Each row has a class, written after it.
74,-32,-253,119,157,165,-126,-123,-48,-147,-70,-162,-126,60,-63,133,83,115,-532,335,453,-442,126,-325,-139,-162,-145,-41,194,-242,-23,119,-24,-239,-162,-68,-28,-85,20  buso
177,-4,499,76,223,-218,-183,-39,-103,58,-120,4,246,-531,-33,160,194,-65,38,237,10,-123,-349,-52,-195,62,-144,93,-32,239,-10,111,137,33,460,86,132,-40,-60  vofod
-210,-434,-87,113,248,-177,-219,182,81,58,-279,74,-92,-44,38,-191,17,-43,-193,-112,73,13,-7,188,166,-9,173,-39,-57,-75,-69,-148,-186,-162,-155,-115,-240,-29,-236  buso
154,-99,509,12,318,-331,-296,-73,-59,87,-197,-50,392,-556,12,180,234,-112,95,230,42,-188,-331,-102,-159,73,-108,72,-68,190,-15,75,83,115,450,71,235,-72,-44  fuzik
175,-69,-89,36,64,126,218,-142,-39,-15,-76,-99,100,-64,-60,59,12,85,-510,336,332,-382,-82,-145,-70,-182,-134,-48,-15,-90,-124,83,90,-244,-200,-105,24,-157,165  tumip
185,137,-114,76,62,161,204,-199,-73,-74,-31,-105,139,38,-49,93,70,53,-357,242,289,-381,25,-72,-89,-26,-234,74,-70,-116,-125,16,104,-227,-66,0,31,-78,145  tumip
-274,38,42,-268,59,-167,-85,-91,212,1,249,249,118,14,213,175,-397,-160,362,-226,-16,71,-334,354,-59,97,102,-357,142,156,-42,84,-158,-171,23,-284,537,-469,-11  fuzik
211,119,-154,124,14,231,265,-142,-68,-59,1,-165,-29,31,-48,83,102,89,-517,237,343,-325,50,-150,-22,-119,-250,69,11,-155,-127,102,175,-268,-150,-54,39,-68,185  ruz
-249,85,-151,100,161,-178,186,-9,86,21,-208,0,-4,46,52,24,96,-56,-72,-136,13,-45,69,-110,134,44,121,-294,85,-156,-120,31,-385,-202,-98,-162,-257,-70,-137  ruz
276,10,519,40,266,-140,-112,-76,-94,9,-229,-11,301,-591,-10,111,187,-47,14,291,127,-94,-399,-109,-186,75,-259,206,-165,202,1,16,87,72,525,106,82,64,2  tumip
298,-50,271,-30,442,-409,-525,-119,-182,-79,-183,67,464,-584,122,186,166,2,64,215,289,-187,-270,-57,-227,-1,-322,44,154,110,-153,45,91,-36,308,102,331,-277,-127  gede
202,271,379,77,-548,-454,200,14,-196,149,85,-119,47,-722,108,237,287,-73,-61,525,76,-211,-288,-66,-283,-16,136,45,599,294,244,-76,-121,98,376,178,-103,59,-165  guve
41,117,561,114,293,-293,-330,-36,-175,-54,-140,47,404,-551,-62,121,281,-76,226,114,-5,-107,-332,-214,-297,123,-139,197,-75,294,70,63,63,84,428,109,125,171,-73  ruz
-227,0,-49,-254,75,-170,-70,-51,241,14,292,281,136,24,230,137,-302,-134,270,-295,26,89,-276,290,38,-26,98,-400,231,65,-30,46,-161,-76,-150,-378,328,-435,43  buso
-234,185,-58,-195,29,-171,8,-91,179,1,249,262,69,-31,201,200,-280,-65,324,-280,6,148,-213,237,21,-12,142,-425,287,85,-28,101,-270,-128,7,-315,348,-424,-2  Revi
68,-21,413,109,388,-264,-268,-74,-64,107,-214,-21,356,-574,-48,119,93,43,157,45,86,-130,-289,-157,-109,38,-229,-96,36,154,-36,197,-30,100,416,-28,38,-12,-166  gede
-116,77,-72,95,327,32,76,47,204,-140,-167,43,86,32,85,38,37,-101,-65,-223,136,-192,33,56,73,46,0,-211,-194,-161,-132,58,-290,-276,-135,-140,-21,-126,-92  guve
119,0,-247,42,113,-122,287,-213,-72,-93,-96,-122,-57,141,89,18,102,183,-320,309,271,-425,-43,-153,-171,-10,-142,-179,234,-104,-210,233,6,-261,-160,-167,180,-130,-15  buso
291,-185,492,29,162,-318,-83,28,-73,129,-97,1,284,-629,-19,160,168,-145,-58,300,3,-88,-379,-152,-213,-2,-157,142,-95,292,-27,80,126,1,412,83,186,-104,12  ruz
-323,-81,40,78,178,-182,-95,74,99,11,-173,18,41,-1,40,-56,75,-168,-163,-110,-35,-200,-88,-31,87,17,106,-53,-166,-58,-80,-175,-201,-160,-217,-120,-97,-47,-123  fuzik
-363,208,-120,-112,102,62,-198,-32,135,-7,221,130,-25,63,56,223,-249,-59,139,-427,33,178,-103,100,28,54,67,-446,249,42,-93,86,-258,-167,68,-351,261,-286,-80  Revi
-403,162,-65,88,241,-77,-9,-3,113,-38,-251,32,3,59,30,14,12,-19,15,-224,50,-161,18,-229,18,128,122,-269,-109,-161,-68,17,-374,-217,-190,-190,-143,13,-174  gede
166,-102,500,62,218,-154,-68,-116,-70,188,-217,-70,415,-556,-22,115,149,-107,-140,247,209,-77,-415,-113,-14,36,-157,81,-8,135,-27,97,219,47,421,-1,117,-86,23  Doros
147,181,548,85,239,-105,-57,-101,-8,-72,-150,-128,249,-505,36,229,294,-140,-22,305,195,-185,-280,-107,-200,81,-179,74,-96,139,-38,165,109,91,487,72,290,-49,-36  Revi
131,246,527,-36,343,-290,-210,-171,-30,-58,-108,0,307,-427,174,222,190,-32,191,256,128,-309,-389,-105,-295,194,-214,46,-84,120,-183,138,177,28,250,20,405,-177,-49  gede
265,-64,489,12,320,-301,-143,-88,-120,37,-118,18,397,-567,64,164,191,-73,-33,237,69,-166,-405,-106,-182,39,-201,134,-82,248,-117,106,196,18,435,112,291,-117,-29  Doros
232,4,-164,73,204,82,47,-91,-61,-57,-95,-61,6,-89,37,19,16,70,-449,186,328,-293,-2,13,25,-153,-125,134,-3,-144,-44,7,103,-226,-65,-48,80,-76,95  buf
-344,253,18,119,284,-9,-18,15,88,-144,-138,17,1,211,0,8,119,-172,-50,-258,55,-178,36,-164,67,166,37,-184,-181,-163,-180,-3,-160,-213,-236,-117,-55,47,-180  guve
133,291,-200,98,275,289,84,-145,-75,-234,33,-107,-62,87,36,130,133,123,-384,76,424,-435,28,48,-107,-36,-185,108,8,-240,-177,49,20,-142,-49,-84,52,11,62  buso
-69,-1,-85,-186,245,-257,-251,-86,292,-119,200,133,165,-73,126,294,-123,-171,341,-202,58,-75,-306,271,-179,6,252,-225,56,110,-87,94,-119,-297,-50,-349,598,-545,73  Revi
214,-198,-25,80,55,-175,63,-73,-73,-32,-158,-121,110,-123,68,-14,137,30,-512,366,272,-361,-81,-233,-34,-250,-106,145,79,-89,-78,-37,172,-190,-224,-54,97,-148,131  ruz
136,270,-90,192,59,62,-24,-64,-36,-261,131,-39,-107,14,30,202,303,-116,-474,168,109,-388,60,-52,-116,-117,-148,93,-88,-148,-253,-70,173,-216,-112,-105,135,-191,158  vofod
-243,-74,-42,113,264,-85,-40,32,78,82,-251,42,70,-38,29,-87,58,9,-146,-131,90,-103,34,-14,128,33,16,-213,32,-70,-65,-17,-318,-199,-127,-162,-301,-30,-177  buso
-282,158,-95,89,250,-33,242,-59,64,96,-194,-5,97,-11,19,18,-92,50,-96,-171,171,-187,-22,40,31,136,154,-208,-68,-108,-134,128,-343,-248,-39,-124,-89,-23,-174  Doros
-327,-139,-186,329,324,-170,-216,21,9,-91,-386,24,-149,-53,-31,-130,208,33,-153,-192,-7,-256,129,-273,-14,14,37,-41,14,-118,53,-62,-396,-198,-131,-186,-350,244,-231  ruz
210,-103,498,81,265,-269,-231,-17,-110,82,-191,-87,333,-573,-25,171,228,-113,29,343,70,-238,-413,-152,-262,98,-195,95,-30,197,-20,104,144,101,445,98,150,-25,-114  buf
-269,145,68,-217,-17,-119,-65,-172,265,26,361,210,246,-9,154,211,-181,-316,347,-182,5,81,-159,395,43,153,133,-432,110,136,-126,42,-28,-68,48,-268,504,-544,88  fuzik
112,-18,561,80,290,-108,-283,89,-93,-37,-348,-10,434,-544,-28,110,81,-177,114,138,179,-98,-254,-202,-190,42,-186,142,-186,217,66,72,-8,38,449,199,212,27,-161  buf
-290,-87,77,104,254,-67,-12,-32,41,84,-290,-26,149,90,7,-44,95,-25,-97,-97,47,-164,-109,-40,134,77,61,-153,-84,-81,-77,-88,-129,-187,-123,-172,-149,-73,-128  Revi
-197,-132,-175,146,414,-7,-80,60,183,-125,-310,83,-38,16,20,-78,57,-148,-46,-256,111,-100,41,-53,162,31,132,-57,-239,-207,-168,-49,-247,-227,-170,-30,-135,-83,-145  guve
-306,87,-21,165,165,-198,53,2,10,27,-341,-1,15,-47,61,-80,58,-4,-174,-163,46,-88,-28,-196,82,10,80,-199,16,-134,-5,-49,-387,-146,-160,-231,-279,175,-216  Doros
292,-271,486,-85,-153,-213,518,-35,-33,206,-95,31,417,-525,123,83,210,-155,-142,521,134,-282,-335,-26,-116,163,41,97,-103,227,-17,-29,98,146,451,243,155,-106,87  tumip
207,47,-138,151,159,104,55,-80,-32,-197,26,-76,28,-29,-14,55,196,-33,-467,194,356,-429,-29,-95,-93,-63,-147,134,-78,-188,-186,-7,165,-200,-144,-42,134,-57,116  guve
-246,123,-52,-168,112,-61,-45,-109,178,14,173,241,78,-1,134,210,-268,-80,411,-245,26,24,-180,204,-115,110,132,-420,258,113,-42,184,-293,-125,62,-294,279,-409,-44  buso
242,-45,-211,71,-9,361,374,78,-42,-93,13,67,-245,-3,-57,-40,79,8,-588,220,447,-142,-16,-17,141,-106,85,202,-160,-291,-151,-66,103,-162,-113,58,-89,-68,212  guve
-247,178,-49,-151,-9,-137,-28,-116,160,-17,225,210,191,-25,93,218,-240,-107,387,-235,13,54,-179,278,-43,65,103,-391,184,135,-58,103,-141,-163,49,-237,331,-432,21  tumip
163,17,523,63,268,-273,-187,-19,-66,99,-67,34,212,-604,4,198,182,-69,60,136,14,-21,-321,-158,-27,-24,-188,31,-51,265,-71,85,116,84,501,134,186,-107,-103  Revi
-206,-50,-67,130,204,5,77,5,60,55,-284,62,69,46,-71,-72,35,-102,-116,-239,109,-126,22,-11,150,26,74,-188,-38,-86,-58,-22,-242,-248,-180,-200,-193,-28,-139  vofod
282,149,-39,113,98,165,208,-178,-70,-184,102,-19,135,-37,-24,77,161,122,-368,265,365,-339,109,-173,-8,-144,-193,26,28,-96,-218,178,172,-157,-141,82,146,-64,144  Revi
-103,74,-89,-228,-51,-292,82,-59,188,53,203,139,196,-35,193,210,-202,-173,317,-324,-147,109,-127,146,-38,46,150,-420,243,161,27,42,-358,-103,88,-287,278,-302,-51  Doros
193,-70,535,-3,459,-210,-292,4,-41,83,-174,23,360,-536,71,260,100,25,79,237,97,-317,-420,33,-416,221,-184,72,-152,168,-143,241,50,-15,490,37,380,-189,-78  vofod
-215,-96,-72,97,175,-150,84,-36,87,206,-204,-146,160,-45,5,-72,88,1,-317,-179,67,-182,-83,120,187,-6,185,-113,155,-25,14,-152,-267,-236,-28,-356,-233,-5,-95  Revi
79,149,471,-84,343,-405,-311,-70,-226,81,-60,-11,594,-485,59,122,159,-5,120,-6,30,-141,-282,-193,-204,115,-147,67,84,340,-174,22,45,122,453,146,312,-13,-177  Doros
136,345,20,120,181,377,150,-190,-82,-225,-215,-145,-149,75,36,63,49,101,-370,226,324,-202,35,-430,-103,5,-359,-11,-89,-306,-123,200,53,-76,-108,11,-9,227,42  guve
-134,120,-68,-183,220,-301,-224,-169,200,35,73,223,229,-233,137,193,-96,-207,477,-341,-79,219,-219,150,-89,117,68,-395,296,85,-11,133,-307,14,217,-353,303,-330,7  vofod
-205,143,-104,345,66,-583,-713,-190,-370,35,-356,-440,128,-255,-72,126,166,271,-108,110,82,-492,-21,-271,-359,-186,-39,18,899,56,279,87,-83,-119,143,-226,-59,172,-361  guve
-193,-24,55,-219,119,-264,-38,-156,196,63,231,365,228,-87,202,129,-329,-175,390,-234,-47,110,-261,266,-9,53,96,-398,173,173,5,126,-154,-86,38,-314,406,-471,19  Doros
275,174,-84,114,10,197,370,-94,-92,-173,67,27,5,21,7,150,170,2,-403,267,323,-401,29,34,-40,-82,-132,49,-24,-153,-176,61,101,-212,-7,37,83,-200,151  vofod
151,-143,703,-32,515,-343,-334,-116,-53,55,-62,98,488,-475,39,80,181,-203,59,119,-15,-48,-467,66,-124,200,-151,150,-292,290,-184,144,456,59,357,-1,453,-52,-13  Doros
-292,-222,-89,48,196,-207,-13,45,108,120,-310,-90,113,-36,61,-82,18,6,-144,-125,-8,-219,-60,-51,65,42,163,-207,16,-46,-82,-80,-286,-225,-177,-177,-192,-101,-201  gede
-107,-32,-55,-257,93,-312,-51,-93,168,-4,196,343,265,-66,264,125,-333,-105,400,-219,10,121,-209,416,60,15,223,-319,212,94,-66,-9,-178,-168,-1,-220,350,-551,7  gede
-199,-366,-75,167,208,-315,191,110,96,87,-358,114,197,-80,-62,-180,117,-51,-95,-127,-55,-211,21,-15,173,-35,255,-154,-160,21,2,-122,-410,-233,-67,-142,-352,-31,-132  tumip
-179,-124,-89,-258,13,-332,112,-99,219,44,188,304,140,-20,199,100,-345,-255,341,-205,-35,131,-353,456,63,-9,197,-361,168,112,94,-14,-260,-153,7,-354,367,-473,38  fuzik
111,56,391,27,278,-231,-217,90,-116,14,-171,60,115,-580,8,135,93,5,4,133,106,-34,-243,-257,-216,7,-118,96,-86,183,-51,151,-104,75,449,156,175,-12,-148  Doros
-194,-69,-351,81,192,-206,-41,41,-40,-31,-320,-107,11,210,-19,-77,121,-85,-102,-148,76,-115,54,-1,146,-45,28,-159,106,-263,46,-130,-265,-160,-277,-129,-312,27,-226  buf
136,-56,-100,0,204,112,78,-88,5,-136,46,-98,164,-61,36,86,117,49,-398,190,379,-421,-16,25,-75,5,-29,72,-60,-137,-249,109,208,-175,-95,48,256,-181,99  gede
-142,-18,-126,77,215,-74,202,16,65,23,-220,-14,110,41,-37,-70,36,-75,-229,-23,197,-263,-45,-45,35,47,19,-201,-15,-95,-55,77,-251,-337,-246,-173,-121,-46,-130  buf
-205,-190,-49,81,108,-119,226,-23,63,233,-171,-79,292,17,58,-57,4,13,-244,-92,111,-322,-99,37,51,93,-72,-249,13,-66,-67,-72,-217,-192,-164,-271,-140,-71,-78  ruz
-318,51,-52,-203,183,-157,-162,-122,126,22,52,294,186,-24,211,164,-285,-65,429,-343,-4,185,-186,200,-5,87,160,-418,349,50,-13,115,-341,-53,124,-296,317,-410,-62  Revi
-322,13,-60,82,327,-7,51,-50,136,53,-280,55,-50,152,35,49,9,-22,6,-203,37,-11,53,-43,276,78,206,-222,-25,-221,-64,43,-290,-216,-27,-119,-226,-129,-136  Revi
-199,94,-156,-247,52,-165,74,-176,115,160,269,297,163,-34,176,213,-375,-93,413,-334,-42,190,-256,355,25,120,177,-380,284,146,-80,35,-203,-199,97,-259,304,-486,26  ruz
-332,191,-82,146,315,167,-66,45,169,-47,-180,-109,-65,116,10,74,176,-74,-294,-216,86,-186,233,-337,119,58,-167,-321,-167,-218,-193,23,-324,-125,-59,-168,-211,-32,-119  buso
127,167,-63,115,66,159,258,-162,-50,-47,-45,-115,8,-19,6,81,91,82,-408,237,350,-460,0,-206,-121,-106,-201,16,12,-155,-95,151,84,-114,-190,-100,76,-14,119  buso
-209,-40,-1,-323,27,-105,-121,8,311,-19,260,139,183,0,268,217,-322,-228,330,-258,21,156,-291,384,-68,116,203,-487,171,88,-107,35,-172,-74,38,-307,511,-528,-22  guve
-160,-120,-11,106,492,54,-124,-51,29,129,-177,108,331,30,-46,-225,-195,78,-30,-322,249,-167,-85,389,322,34,115,82,-139,24,-238,-82,101,-329,-174,-93,-17,-127,-122  buf
301,-196,383,138,310,-132,-375,19,-105,37,-241,-140,293,-595,-49,158,192,-24,-98,223,226,-106,-201,-236,-113,-40,-255,279,-101,129,-118,53,234,70,551,203,237,-86,-20  ruz
-265,-168,-3,23,131,-126,220,28,92,200,-210,33,154,9,34,-141,-85,-36,-158,-205,-7,-118,-67,-18,151,-31,119,-286,33,69,-62,-20,-289,-188,-222,-263,-190,-49,-138  buso
241,7,470,31,111,-119,-5,-69,-88,30,-61,-93,305,-508,-60,165,167,-120,-65,306,70,-182,-337,-145,-188,7,-231,82,-56,272,-84,144,142,21,404,130,240,-63,6  fuzik
